[[ 33  47]
 [ 23 -18]
 [ -9 -35]
 [-18 -15]
 [ -2 -36]]
=>
[[ 33  47]
 [ 23 -18]]

[[-35 -33  43]
 [-32  40 -24]]
=>
[[-35 -33]
 [-32  40]]

[[  2  38 -29   5  -3]
 [  2  41  -5   0   6]
 [ -2 -42   8  -2  -4]]
=>
[[ 2 38]
 [ 2 41]]

[[ 14   6  35   4 -17]
 [  8   4 -40   2 -17]
 [ 13   6  35   4 -17]
 [ -7  -4   9 -22 -17]]
=>
[[14  6]
 [ 8  4]]

[[  0  40 -14]
 [-40  21 -22]]
=>
[[  0  40]
 [-40  21]]

[[ 21 -16]
 [ -8  12]
 [ 39 -45]
 [ 30  46]]
=>
[[ 21 -16]
 [ -8  12]]
---
[[ -7  12 -47  -2]
 [-13 -14 -44 -19]
 [ -4   8 -32 -19]
 [  2 -12 -36  26]]
=>
[[ -2 -47  12  -7]
 [-19 -44 -14 -13]
 [-19 -32   8  -4]
 [ 26 -36 -12   2]]

[[ 24   8 -21 -19 -26 -23  26 -23 -32  29 -24  27]
 [ 31  -4  24 -23 -32 -29  33 -28 -40 -16 -30  34]]
=>
[[ 27 -24  29 -32 -23  26 -23 -26 -19 -21   8  24]
 [ 34 -30 -16 -40 -28  33 -29 -32 -23  24  -4  31]]

[[-25  -6 -46  -3   0   5]
 [-26  14   0  24 -36  17]
 [-33   5 -39   8 -15  10]
 [-15 -19 -48 -12  13   4]
 [ 24 -32   0  -3  37   0]
 [-36  14 -25  18 -28  15]
 [ 19 -35 -23 -11  24   2]
 [-15  11  17  24 -39  20]
 [  3 -31 -36 -15  22   1]]
=>
[[  5   0  -3 -46  -6 -25]
 [ 17 -36  24   0  14 -26]
 [ 10 -15   8 -39   5 -33]
 [  4  13 -12 -48 -19 -15]
 [  0  37  -3   0 -32  24]
 [ 15 -28  18 -25  14 -36]
 [  2  24 -11 -23 -35  19]
 [ 20 -39  24  17  11 -15]
 [  1  22 -15 -36 -31   3]]

[[-34  20 -18 -13 -30 -32]
 [ 32   6   8 -14 -32  10]
 [-24  -7 -29  34 -17 -32]
 [ -2  19  20   4   5   3]
 [ -2  25   1 -10 -25   5]
 [ 32  38   6  13   4   0]
 [ 21   6  10 -18  23 -12]
 [-38  26  15 -33   0  37]
 [ -8  24   9   4 -28 -28]
 [ -1 -13 -27  19  -8  20]
 [-16   0  33  23  19   2]]
=>
[[-32 -30 -13 -18  20 -34]
 [ 10 -32 -14   8   6  32]
 [-32 -17  34 -29  -7 -24]
 [  3   5   4  20  19  -2]
 [  5 -25 -10   1  25  -2]
 [  0   4  13   6  38  32]
 [-12  23 -18  10   6  21]
 [ 37   0 -33  15  26 -38]
 [-28 -28   4   9  24  -8]
 [ 20  -8  19 -27 -13  -1]
 [  2  19  23  33   0 -16]]

[[  3   1  14   0 -12]
 [-15  -7 -25   0  38]
 [ 11   6 -13   0 -17]]
=>
[[-12   0  14   1   3]
 [ 38   0 -25  -7 -15]
 [-17   0 -13   6  11]]

[[-16   9   0 -15  -2   3   7  11   9 -16   9]
 [-36  26  -3 -34   9 -46  18  27  23 -37  23]
 [  9 -11   2   9 -11  42  -7 -10  -9  10  -9]
 [-33  23  -1 -32  -2  -4  17  25  22 -34  21]
 [ -5   2  -1  -5   8 -32   1   2   2  -5   1]
 [ 16 -15   0  15   4  -9 -11 -16 -14  17 -13]
 [-25  16   0 -25  -7  18  12  19  16 -26  16]]
=>
[[  9 -16   9  11   7   3  -2 -15   0   9 -16]
 [ 23 -37  23  27  18 -46   9 -34  -3  26 -36]
 [ -9  10  -9 -10  -7  42 -11   9   2 -11   9]
 [ 21 -34  22  25  17  -4  -2 -32  -1  23 -33]
 [  1  -5   2   2   1 -32   8  -5  -1   2  -5]
 [-13  17 -14 -16 -11  -9   4  15   0 -15  16]
 [ 16 -26  16  19  12  18  -7 -25   0  16 -25]]

[[-20   2   3   9  -1  -2   4]
 [ 14   9   4  -1  -5   0 -14]
 [ 31  10   5  -5   9   2  10]
 [-41   6  -1  -3  -4   4   1]
 [-12  13  -7  -9  11  -1  -5]
 [ 16  -3 -15  -5 -15   0  -7]
 [ 37  -1  -2  -2   5  -3  -3]
 [-21   8   0  -4  14   2   6]
 [ -8 -15   2 -13   4   1   9]
 [-27   1  -6  -3   2  -2 -12]]
=>
[[  4  -2  -1   9   3   2 -20]
 [-14   0  -5  -1   4   9  14]
 [ 10   2   9  -5   5  10  31]
 [  1   4  -4  -3  -1   6 -41]
 [ -5  -1  11  -9  -7  13 -12]
 [ -7   0 -15  -5 -15  -3  16]
 [ -3  -3   5  -2  -2  -1  37]
 [  6   2  14  -4   0   8 -21]
 [  9   1   4 -13   2 -15  -8]
 [-12  -2   2  -3  -6   1 -27]]

[[-30   8  12  -2   2 -35  18  -5   2  12  18 -18 -34  -8  -6]
 [ 14   5  18  17   5   5 -14  37  -7 -16 -32  15   8   2  28]
 [ 12  14  13   7  10  33 -10  -4   1  -8  11  14  23  -8 -10]
 [  0 -34 -15  13  -7 -15 -18   2   2   7  -7  18 -24 -16 -28]
 [  4  30  36  17   5  29  -9  -3 -11  -3 -13  -7  37  16  18]]
=>
[[ -6  -8 -34 -18  18  12   2  -5  18 -35   2  -2  12   8 -30]
 [ 28   2   8  15 -32 -16  -7  37 -14   5   5  17  18   5  14]
 [-10  -8  23  14  11  -8   1  -4 -10  33  10   7  13  14  12]
 [-28 -16 -24  18  -7   7   2   2 -18 -15  -7  13 -15 -34   0]
 [ 18  16  37  -7 -13  -3 -11  -3  -9  29   5  17  36  30   4]]
